Where the symbols take the objects:
* | o e k f z a
let | nuv kis feb ros fos liv
faz | gan rep pek lif rad pib
gir | sof nek vaz bil pek ser
gab | mun bam tof zep nak bil
loz | lil lif rep pek zaf bas
zaf | nud tof zep bam vuv nek
feb | pob let mul bup dav vez
ris | dav vaz bil nek lif rur
zav | kag nos ror lal feb zuz
ved | rep sok kag von nuv zim
bam | viv rad gab zaf sed ris
gek | zug gan puv lil viv feb
fab | tus nak vuv fav ser rep
ros | bif mul bup let kez nol
fos | sud sof dav kez puv ror
sus | ris tiv gam beg gel fam
vez | tiv liv ziv rim gud gek
mul | zub feb ros kis mog ziv
vaz | fos gir ris gal gub lev
rad | zem zep bam tof fav vaz
tuv | nak baz zet sud zov sok
gud | von ror lal nos ros viv
rim | nop nol tus vez nos lil
pob | rad nuv zub nat dus tiv
nuf | vab pok zes lev fol tof
lil | kur san bab gek nud bup
kag | faz ved sov gel pob vog
bos | vez vuv fav nak rur pek
bas | bup mur fol duv nek nak
zep | zuz zaf rad gab bos gir
mog | baz dav kez sof lil lal
mun | kaz viv ber zuz rim mog
dif | zaf nat nuv zub zos beg
fam | rur zug dek zov kaz zub
tar | ner buv kaz zim gam dus
zub | bam pob bif dif baz sus
ser | zav zes lev pok duv zep
zes | nos nuf ser rur pib zaf
san | dek puv lil gan ber ros
gel | lif von sok kag nat kaz
beg | nek nop zev sus kag zov
vuv | liv fab bos sed lev faz
buv | duv vog tar bom sus sud
von | gub sov gel ved bif tar
sok | loz gel ved sov dif bom
bup | nat ros kis feb tos rim
sed | nol fav nak vuv nuf lif
liv | zev tus vez nol ror gan
kaz | mur tar bom vog nop baz
nek | tos gal gir ris faz zes
gal | kez bil nek vaz rep nuf
nop | gal gam beg tiv ved kur
sof | zos tos fos mog gek zav
dav | dus fos mog tos san gud
vab | sok lal nos ror kis ber
gam | bil sus nop zev sok dek
ner | mul duv mur fol bil fav
dus | fav sud baz zet dek von
lev | ror ser rur nuf ner rad
mur | ros ner bas pib gal sed
duv | feb pib ner bas ris bos
nud | zim ber zuz viv liv tos
bab | zov lil gan puv zuz kis
gub | puv pek lif rep gab ner
viv | tar zem mun nud nol dav
zov | zes kur mel fam vog dif
dek | pok fam kur mel bom bif
fol | kis bas pib ner gir fab
ber | bom mun nud zem tus kez
nak | rim sed fab bos zes loz
tus | beg rim liv ziv zav bab
zem | buv zuz viv ber ziv fos
ror | sov zav gud vab mul zem
baz | sed dus tuv zos kur gel
fav | ziv bos sed fab pok gub
ziv | sus vez nol tus lal puv
tiv | vaz zev sus nop von zug
lal | gel gud vab zav bup mun
zet | fab tuv zos dus mel ved
puv | fam gek san bab mun mul
sov | pek kag von sok zub buv
zos | vuv zet sud baz zug kag
kez | tuv mog tos fos bab vab
bom | bas kaz zim buv beg tuv
zug | lev mel fam kur tar pob
nuv | zep dif pob bif sud zev
bil | mog ris gal gir loz pok
vog | pib zim buv kaz tiv zos
tof | ber gab zaf rad fab gal
nol | gam ziv rim liv vab san
rur | gud lev pok zes mur bam
nat | tof bif dif pob zet nop
kur | nuf dek zov zug zim nat
pib | let fol duv mur vaz vuv
zev | gir beg tiv gam sov mel
tos | zet kez sof dav gan nos
kis | dif bup let mul sof tus
pok | lal rur nuf ser bas gab
bif | gab zub nat nuv tuv gam
pek | gek faz gub loz bam duv
zuz | vog nud zem mun vez sof
lif | san gub loz faz tof mur
gan | mel bab gek san zem let
rep | bab loz faz gub zep fol
mel | ser zov zug dek buv nuv
sud | bos zos dus tuv fam sov
nos | ved vab zav gud let nud
zim | fol bom vog tar zev zet

In the rows, 24 stands for zero.

The rows follow the links: the fewer symbols apart two objects are, the more alike their rows tend to be.

Each row is also shifted at random along 4 hidden directions that mean nothing.

Rows with their objects:
[ 23  21  28  24  30  19  24  16  19  26  25  22  29  23  31  25  16  21  26  28  28  26  24  24  18  21  28  26  29  25  15  31  30  28  25  32]; object nop
[ 34  22  23  27  25  26  28  27  16  23  14  24  15  27  25  27  28  27  26  25  24  20  31  26  23  25  31  22  16  25  24  24  20  28  22  19]; object rur
[ 15  26  21  17  33  22  19  25  23  30  17  18  28  23  27  16  31  21  23  18  23  22  18  16  26  24  30  27  26  22  21  18  24  19  23  22]; object sof
[  1  26  31  22  26  16  25  12  24  23  31  24  27  26  23  23  25  31  23  21  30  24  25  27  24  19  21  34  23  25  14  28  26  26  22  30]; object rim
[ 34  27  28  27  27  18  34  30  20  27  24  23  24  23  23  23  26  23  16  26  25  20  32  18  22  28  33  21  31  25  28  30  22  25  24  26]; object mel
[ 32  25  32  21  19  23  29  33  25  27  23  25  26  24  23  29  21  25  19  28  17  24  23  20  32  24  22  17  23  26  39  29  19  22  20  23]; object pek
[ 18  27  22  27  20  20  25  19  30  20  36  32  25  24  14  23  20  24  19  25  24  28  26  26  20  28  21  23  33  21  25  27  25  25  28  23]; object kis
[ 19  25  19  17  32  21  20  18  13  26  15  26  20  27  22  24  26  21  22  23  18  29  23  26  26  23  33  23  21  22  28  24  24  25  18  16]; object vaz
[ 31  33  28  25  22  18  31  24  25  25  27  28  23  26  15  29  27  27  16  28  20  23  30  19  27  27  26  22  27  28  32  29  19  25  24  22]; object gan
[ 42  19  26  24  18  19  28  28  34  22  35  21  26  22  25  21  13  22  25  24  31  26  22  27  24  23  15  28  27  24  25  28  29  23  32  34]; object bas
[ 18  26  28  19  27  27  17  22  27  24  25  29  29  23  24  32  21  20  29  30  17  27  11  13  32  22  25  15  25  28  28  24  25  17  20  19]; object bos
[ 28  24  22  32  21  30  25  29  21  28  18  15  28  21  30  22  29  25  25  25  23  19  27  26  18  25  23  31  24  23  20  21  20  27  26  29]; object vab
[ 17  22  34  26  17  28  28  32  26  22  25  24  25  26  27  31  29  29  25  24  23  18  25  22  29  19  21  17  20  29  25  23  20  21  19  26]; object gub
[ 17  31  19  32  26  33  24  26  16  25  14  30  19  24  20  32  38  24  23  28  12  20  29  20  23  29  34  15  22  24  26  19  20  26  17  10]; object lev
[ 33  29  18  18  34  19  22  16  20  28  17  25  25  23  19  23  26  20  25  28  23  29  21  17  22  29  33  27  27  24  24  25  26  23  24  20]; object gir
[ 19  23  13  22  28  23  24  23  23  24  22  30  18  25  21  17  16  19  17  18  27  29  27  25  21  33  29  23  28  20  34  26  26  25  31  19]; object zep
[ 27  29  21  25  19  23  27  24  32  30  22  15  24  23  23  24  23  23  22  29  26  22  25  19  20  33  16  34  22  27  33  26  17  25  32  29]; object ved
[ 44  25  29  34  21  27  31  24  18  27  23  23  27  20  27  33  20  22  26  36  20  25  31  24  16  26  27  22  32  26  20  31  25  28  25  28]; object kur
[ 23  22  32  14  27  12  27  17  27  19  25  24  21  31  23  25  22  31  26  21  34  23  25  22  31  17  24  25  15  29  19  30  23  20  20  25]; object ziv
[ 29  20  32  21  30  23  23  20  15  20  22  26  24  25  28  28  24  24  27  24  23  26  23  25  29  17  31  17  23  25  14  29  29  22  18  23]; object sus
[ 29  22  16  18  20  26  18  26  28  21  24  30  19  25  17  22  18  19  22  22  19  30  20  26  28  25  17  20  20  22  40  21  21  20  25  16]; object buv
[ 28  26  22  23  21  26  24  27  24  25  17  23  20  27  19  30  27  24  21  27  16  24  24  23  29  26  22  22  18  27  37  21  16  24  22  17]; object sov
[ 22  25  21  30  23  30  26  27  22  30  18  17  27  17  29  24  24  20  25  28  21  22  24  19  16  32  25  25  29  24  29  22  21  24  29  25]; object nos
[ 26  22  24  23  26  25  26  31  21  20  27  32  20  24  23  21  20  21  18  19  26  26  26  24  28  24  31  13  30  21  25  25  29  22  23  19]; object pob
[ 32  18  23  31  21  35  25  29  21  26  15  16  23  22  33  27  25  24  31  28  24  20  26  24  19  26  23  25  19  27  22  21  21  25  25  28]; object lal
[ 25  26  22  26  26  34  23  33  22  29  15  22  23  20  27  27  32  21  28  23  20  17  23  16  24  27  31  18  23  25  28  18  19  21  21  17]; object ror
[ 12  32  28  33  18  30  26  28  27  28  28  23  34  19  23  31  28  25  22  32  16  21  21  19  20  29  20  21  32  28  27  22  21  24  24  25]; object rep
[ 12  22  32  17  22  23  20  23  19  22  26  25  27  28  25  25  27  26  23  22  16  26  14  27  35  12  22  21  20  25  24  23  26  22  15  25]; object fav
[ 16  25  23  17  24  25  14  21  20  21  22  24  22  29  23  26  36  28  27  21  18  24  17  26  31  16  20  25  13  25  18  17  22  22  15  19]; object dus
[ 30  21  22  23  30  22  20  14  20  23  18  22  21  26  27  26  23  23  34  25  31  24  23  23  21  22  28  27  17  26  11  25  26  24  24  24]; object bil
[ 35  20  24  30  21  24  27  25  18  21  30  30  26  22  25  22  21  23  18  24  25  27  28  33  17  21  25  22  34  17  16  25  30  29  24  26]; object nat
[ 23  17  27  25  15  29  23  28  25  19  33  28  25  25  26  24  22  27  23  22  22  26  20  33  27  16  17  19  25  20  22  21  29  25  22  27]; object mur

The symbols that take the first to the second take the third to the fourth, perhaps in another order. What is the fourth?
Answer with the object's name.
A [ 26  20  24  17  30  20  20  19  14  23  17  24  18  28  25  21  28  26  26  20  26  25  25  29  27  19  31  26  13  23  18  23  25  26  17  21]
B [ 30  27  20  29  26  28  27  29  25  31  18  15  26  19  30  22  25  20  26  29  24  21  25  19  16  31  24  28  29  24  27  24  21  23  30  28]
C [ 18  19  29  27  28  25  21  19  16  22  23  27  27  24  30  27  24  26  27  25  26  24  23  28  24  17  30  21  25  25  11  24  30  25  19  27]
D ser

A [ 31  27  21  28  27  30  24  31  23  32  16  19  25  18  27  25  28  19  23  28  18  20  24  16  22  33  27  21  28  24  33  21  20  23  25  20]
B [ 25  17  23  29  19  30  25  30  17  26  17  14  23  23  34  20  26  24  24  21  24  20  27  30  22  21  25  28  18  22  25  21  21  29  23  30]
C [ 23  18  23  29  23  37  23  29  21  25  13  20  21  22  33  28  22  21  31  28  22  20  24  20  23  27  26  18  21  28  29  22  21  21  24  22]
D nos

A [ 20  27  31  30  19  17  32  20  25  24  29  22  26  25  22  26  26  30  20  27  27  20  32  27  22  24  20  30  23  28  21  29  20  28  24  31]
B [ 23  23  22  32  22  32  25  28  25  28  20  13  27  19  32  23  27  24  30  25  26  17  26  22  16  28  23  28  23  26  19  21  22  27  28  29]
C [ 43  18  24  31  24  31  23  27  23  19  28  32  22  22  26  29  23  24  31  28  27  22  25  25  18  21  27  16  30  23   9  23  30  23  25  22]
D kaz

A [  6  25  20  28  28  29  27  29  30  30  14  18  25  18  30  22  25  21  27  22  27  17  24  13  21  35  27  22  26  27  32  21  20  21  29  24]
B [ 21  20  27  22  28  22  30  34  27  21  28  31  19  27  23  18  23  25  21  15  36  21  30  21  28  22  32  16  28  20  23  24  29  20  25  22]
C [ 26  27  19  19  30  17  21  13  16  28  20  21  26  23  23  21  23  20  20  26  20  31  24  26  20  26  30  31  28  19  24  27  25  28  25  24]
D gan

A [ 14  23  32  32  17  28  29  25  30  26  26  18  29  20  30  27  19  26  26  28  28  21  24  23  20  23  16  27  25  28  26  27  20  25  29  33]
B [ 38  23  32  27  20  23  31  24  24  21  24  27  20  29  21  36  18  28  26  32  25  21  29  23  29  22  23  16  18  31  28  31  20  23  23  22]
C [ 28  24  24  20  22  23  14  17  22  24  22  19  24  26  25  27  24  25  30  28  20  26  17  28  26  18  16  30  14  28  19  22  22  24  21  27]
D bos

A [ 17  26  20  25  28  25  26  29  18  26  14  24  18  27  23  24  31  25  21  22  22  20  33  23  25  28  33  20  18  25  28  23  19  26  21  18]
B [ 25  26  24  23  24  14  30  22  37  20  35  27  24  24  17  20  15  25  22  22  36  24  29  22  22  29  21  28  29  24  22  29  28  23  33  28]
C [ 24  18  32  29  23  29  29  28  17  23  18  26  21  25  29  31  21  25  24  27  23  21  30  25  26  22  31  14  25  27  26  28  23  25  20  22]
D pib

A [ 35  29  20  25  22  22  28  24  32  30  21  15  26  21  22  25  21  23  25  31  26  21  24  18  19  33  17  33  22  29  34  26  15  23  31  28]
B [ 25  32  29  30  17  24  29  29  24  27  29  21  33  21  22  26  31  24  16  29  13  24  26  24  24  21  18  24  32  22  29  24  20  27  21  29]
C [ 28  30  28  24  30  19  22  20  14  28  26  26  33  21  23  24  30  22  19  27  16  28  22  24  21  21  32  24  36  20  15  27  29  28  18  25]
D nek

A [ 23  22  23  35  21  32  22  24  16  20  29  33  26  19  25  26  22  20  21  27  16  28  24  33  17  22  25  17  37  20  18  21  31  29  22  22]
B [ 17  32  18  22  25  24  15  15  30  29  23  20  29  22  23  24  25  22  29  29  22  25  13  17  21  28  20  33  24  27  22  22  22  20  24  24]
C [ 33  25  27  18  22  21  25  35  33  19  32  28  23  26  19  23  27  26  24  17  29  21  21  20  32  22  22  16  26  22  25  19  26  17  25  21]
D ris

A [ 14  21  24  16  25  22  17  20  25  24  20  21  19  28  25  24  25  26  30  20  24  24  17  24  31  19  21  26  11  26  26  22  21  21  20  23]
B [ 20  25  30  19  25  23  18  15  18  21  25  32  23  27  20  35  21  25  27  32  19  29  20  24  30  18  25  16  20  27  21  26  26  22  16  18]
C [ 22  24  21  32  16  36  20  25  27  24  19  22  23  25  24  34  30  28  34  32  20  19  23  23  20  25  15  25  15  31  21  20  16  24  22  22]
D san

A [ 21  23  21  15  30  22  19  26  17  27  16  20  24  25  28  19  31  21  23  17  19  24  17  22  31  21  30  23  20  22  24  20  24  21  19  22]
B [ 20  20  21  26  25  33  24  33  21  28  13  20  20  21  29  26  20  18  23  25  20  23  23  21  25  30  29  17  23  26  37  23  19  24  24  22]
C [ 25  24  32  24  28  19  35  33  21  25  20  23  22  24  26  22  29  28  17  19  29  17  35  21  29  23  32  17  24  25  25  26  21  25  22  24]
D pob

A [ 29  22  27  29  16  26  22  26  28  21  34  25  28  21  24  24  19  21  23  27  20  28  19  31  20  22  14  25  30  23  24  22  28  24  27  28]
B [ 35  28  19  27  30  26  17  13  18  27  20  23  26  21  23  31  29  21  33  33  24  25  22  22  14  27  27  29  25  25   9  21  27  26  25  22]
C [ 27  15  26  25  23  24  27  29  21  18  27  31  18  26  27  19  17  25  20  17  32  25  28  30  27  19  29  15  25  20  22  26  30  25  24  24]
D dus

A [ 34  23  23  32  21  29  25  25  21  20  31  31  27  20  25  26  25  22  25  26  23  26  27  29  16  24  26  20  35  20  12  21  31  27  27  23]
B [ 18  28  23  25  26  22  28  31  23  23  30  33  27  23  20  16  31  23  15  16  24  24  29  24  24  23  33  18  37  16  21  19  30  24  22  20]
C [ 20  23  21  20  23  19  21  14  27  26  22  16  25  25  25  22  18  24  27  25  26  27  17  26  21  23  15  37  18  25  24  27  23  25  26  31]
D zos

A [ 20  17  24  31  23  28  24  28  23  16  30  31  22  24  27  24  23  26  27  20  29  21  29  28  20  20  27  19  28  21  10  21  29  25  24  24]
B [ 23  22  22  28  26  21  29  26  24  24  30  27  27  21  23  17  19  22  20  21  31  25  29  27  19  26  27  23  36  18  21  27  31  25  30  28]
C [ 26  27  22  30  15  26  23  23  18  27  23  19  26  24  23  26  33  28  19  26  10  24  26  35  20  20  15  33  20  23  29  21  18  31  22  27]
D kag

